Below are the code and all the weights of a small trained network. Each question names an input and a target symbol and asks about switching units off, where a switched-off unit gives its printed mean instead of its output.

import numpy as np


def w(rows, s, z=0):
    codes = np.array(rows[::2]) - 128.0
    scale = np.full(codes.shape[1], s)
    scale[-1] = z or s
    return codes * scale


def f(y):
    return y / 2 * (1 + np.tanh(0.7978845608 * (y + 0.044715 * y**3)))


def softmax(a):
    e = np.exp(a - a.max(-1, keepdims=True))
    return e / e.sum(-1, keepdims=True)


def log_softmax(a):
    a = a - a.max(-1, keepdims=True)
    return a - np.log(np.exp(a).sum(-1, keepdims=True))


def net(x, mask):
    ids = ['ΘΛΣΦβγεηπτω'.index(c) for c in x.split()]
    T = len(ids)
    res = E[ids] + P[:T]
    r = res
    for j in range(2):
        rows = slice(3 * j, 3 * j + 3)
        q, k, v = (r @ M[0][rows].T for M in (Q, K, V))
        z = softmax(np.where(np.tri(T) > 0, q @ k.T / 3**0.5, -1e9)) @ v
        o = O[0][rows]
        res = res + np.where(mask[j], z, o[:, -1]) @ o[:, :-1]
    y = f(res @ A[0][:, :-1].T + A[0][:, -1])
    res = res + np.where(mask[2:18], y, B[0][:, -1]) @ B[0][:, :-1]
    return log_softmax(res[-1] @ U[:, :-1].T + U[:, -1])


Q, K, V, O, A, B = {}, {}, {}, {}, {}, {}
E = w([
[120,94,91],'Θ',
[27,37,141],'Λ',
[61,195,163],'Σ',
[93,186,211],'Φ',
[62,174,132],'β',
[149,172,99],'γ',
[146,177,77],'ε',
[158,163,91],'η',
[108,179,90],'π',
[123,168,113],'τ',
[193,111,249],'ω',
],0.017)
P = w([
[3,102,81],'0',
[23,101,93],'1',
[45,97,97],'2',
[58,100,104],'3',
[79,90,95],'4',
[81,89,107],'5',
[89,87,107],'6',
[106,85,109],'7',
[92,87,113],'8',
[115,88,104],'9',
[93,98,119],'10',
],0.0024)
Q[0] = w([
[182,52,206],'H1',
[144,156,161],'H1',
[254,70,241],'H1',
[110,211,208],'H2',
[69,61,98],'H2',
[136,165,63],'H2',
],0.03)
K[0] = w([
[50,213,111],'H1',
[134,157,140],'H1',
[30,251,65],'H1',
[217,28,161],'H2',
[54,111,51],'H2',
[185,162,102],'H2',
],0.029)
V[0] = w([
[131,145,138],'H1',
[213,254,149],'H1',
[109,80,100],'H1',
[76,117,89],'H2',
[97,178,104],'H2',
[164,247,148],'H2',
],0.0068)
O[0] = w([
[109,157,139,129],'H1',
[40,149,3,5],'H1',
[196,78,145,138],'H1',
[125,107,19,104],'H2',
[83,86,43,137],'H2',
[44,81,175,187],'H2',
],0.005,0.0018)
A[0] = w([
[73,64,154,153],'N1',
[89,109,182,10],'N2',
[133,136,113,114],'N3',
[112,70,125,61],'N4',
[148,91,51,152],'N5',
[113,116,129,135],'N6',
[199,178,127,231],'N7',
[169,144,117,149],'N8',
[65,120,69,100],'N9',
[141,82,56,56],'N10',
[124,129,102,106],'N11',
[114,78,61,231],'N12',
[253,195,131,173],'N13',
[139,178,130,103],'N14',
[150,192,70,2],'N15',
[155,134,135,110],'N16',
],0.025,0.0087)
B[0] = w([
[50,136,145,205],'N1',
[187,179,143,163],'N2',
[143,121,124,126],'N3',
[177,94,135,136],'N4',
[169,167,196,192],'N5',
[109,125,133,140],'N6',
[112,204,81,245],'N7',
[133,172,153,147],'N8',
[174,88,163,254],'N9',
[47,121,149,152],'N10',
[137,123,109,136],'N11',
[149,144,35,249],'N12',
[104,55,151,245],'N13',
[143,81,122,164],'N14',
[91,95,253,152],'N15',
[141,153,131,131],'N16',
],0.042,0.0078)
U = w([
[83,238,39,195],'Θ',
[28,161,105,177],'Λ',
[76,119,181,91],'Σ',
[53,234,166,18],'Φ',
[103,103,71,127],'β',
[137,213,102,148],'γ',
[131,192,175,37],'ε',
[124,255,109,34],'η',
[140,142,122,89],'π',
[150,183,44,75],'τ',
[91,198,137,255],'ω',
],0.01,0.0061)

Each question gives the input, a string of symbols that net reads in full, and the target symbol t.
The units are the heads (3 rows each of Q, K, V and O) and the neurons (one row each of A and B). Each row of codes is followed by its name. A weight is (code - 128) times the scale printed after its matrix; where a second scale follows, it is the last column's (O, A, B and U).
mask holds one flag per unit, heads first, then neurons. A switched-off unit (its flag False) gives its mean, the last column of its rows in O or B, instead of its output. The means were averaged over made-up inputs and are rounded, as every weight is.
A unit's drop is (log p(t) with every unit on - log p(t) with that unit switched off) / (log p(t) with every unit on - log p(t) with every unit switched off).
The circuit of an input: a set's keep is (log p(t) with only the set's units on - log p(t) with every unit switched off) / (log p(t) with every unit on - log p(t) with every unit switched off). Starting from the 12 units with the biggest drops (on a tie, the unit counted first), units are removed one at a time, each time the one whose removal leaves the highest keep (on an exact tie, the one counted first), for as long as the keep stays at least 0.8.
circuit, biggest first: the units of the circuit, biggest drop first
unit that matters most: the unit with the biggest drop
k most important neurons: the k neurons with the biggest drops, biggest first
which heads matter: for each layer, one digit per head in row order, 1 if its drop is at least 0.15 and else 0, layers parted by /
drop of u: that unit's drop, to one decimal
input Λ τ ε Φ, target Λ: most important neuron -> N7
input Θ τ γ, target Θ: 3 most important neurons -> N7, N9, N15
input τ β Σ Σ Λ ε ε ε η ε, target Λ: which heads matter -> 10
input β Φ Σ π Σ γ β γ β Φ η, target η: 4 most important neurons -> N5, N12, N13, N15
input τ π π ε η, target η: circuit, biggest first -> N5, H1, N13, H2
input Φ ε β ε ε β Θ Λ β τ η, target Λ: circuit, biggest first -> N13, N7
input Θ β Θ β β Σ π ε β Φ, target Θ: 2 most important neurons -> N9, N15
input Θ ε γ Φ, target Θ: 2 most important neurons -> N9, N13
input Θ Σ β τ β ε Λ β ε π, target Λ: 2 most important neurons -> N13, N12
input Θ β Φ β β τ τ τ, target Θ: 2 most important neurons -> N9, N7
input ε ε ω τ γ ε, target ε: circuit, biggest first -> N15, N5, N1
input Σ β τ Σ τ Λ Σ γ τ, target Λ: 4 most important neurons -> N13, N7, N9, N12
input ε β Σ π, target π: 2 most important neurons -> N12, N9
input η Σ ε β Σ β β η β β ω, target Φ: unit that matters most -> N7
input ω π τ Σ η Σ τ β π Φ Φ, target η: circuit, biggest first -> N2, N13
input Λ η η η, target Λ: circuit, biggest first -> N13, H1, N7
input Λ γ Φ γ π, target Λ: 4 most important neurons -> N13, N12, N7, N9
input Θ Φ π, target Θ: circuit, biggest first -> H1, N9
input γ β β β, target β: 3 most important neurons -> N9, N7, N5
input β Φ Λ β, target Λ: circuit, biggest first -> N13, N7, H2, H1
input Σ Φ ε τ Θ, target Θ: 2 most important neurons -> N12, N13
input Θ Λ τ, target Λ: circuit, biggest first -> N13, H1, N7, N9
input Φ π β τ ε η τ γ ε γ τ, target τ: unit that matters most -> H1
input β β Φ η ω τ τ ε Θ, target τ: drop of N12 -> 8.5
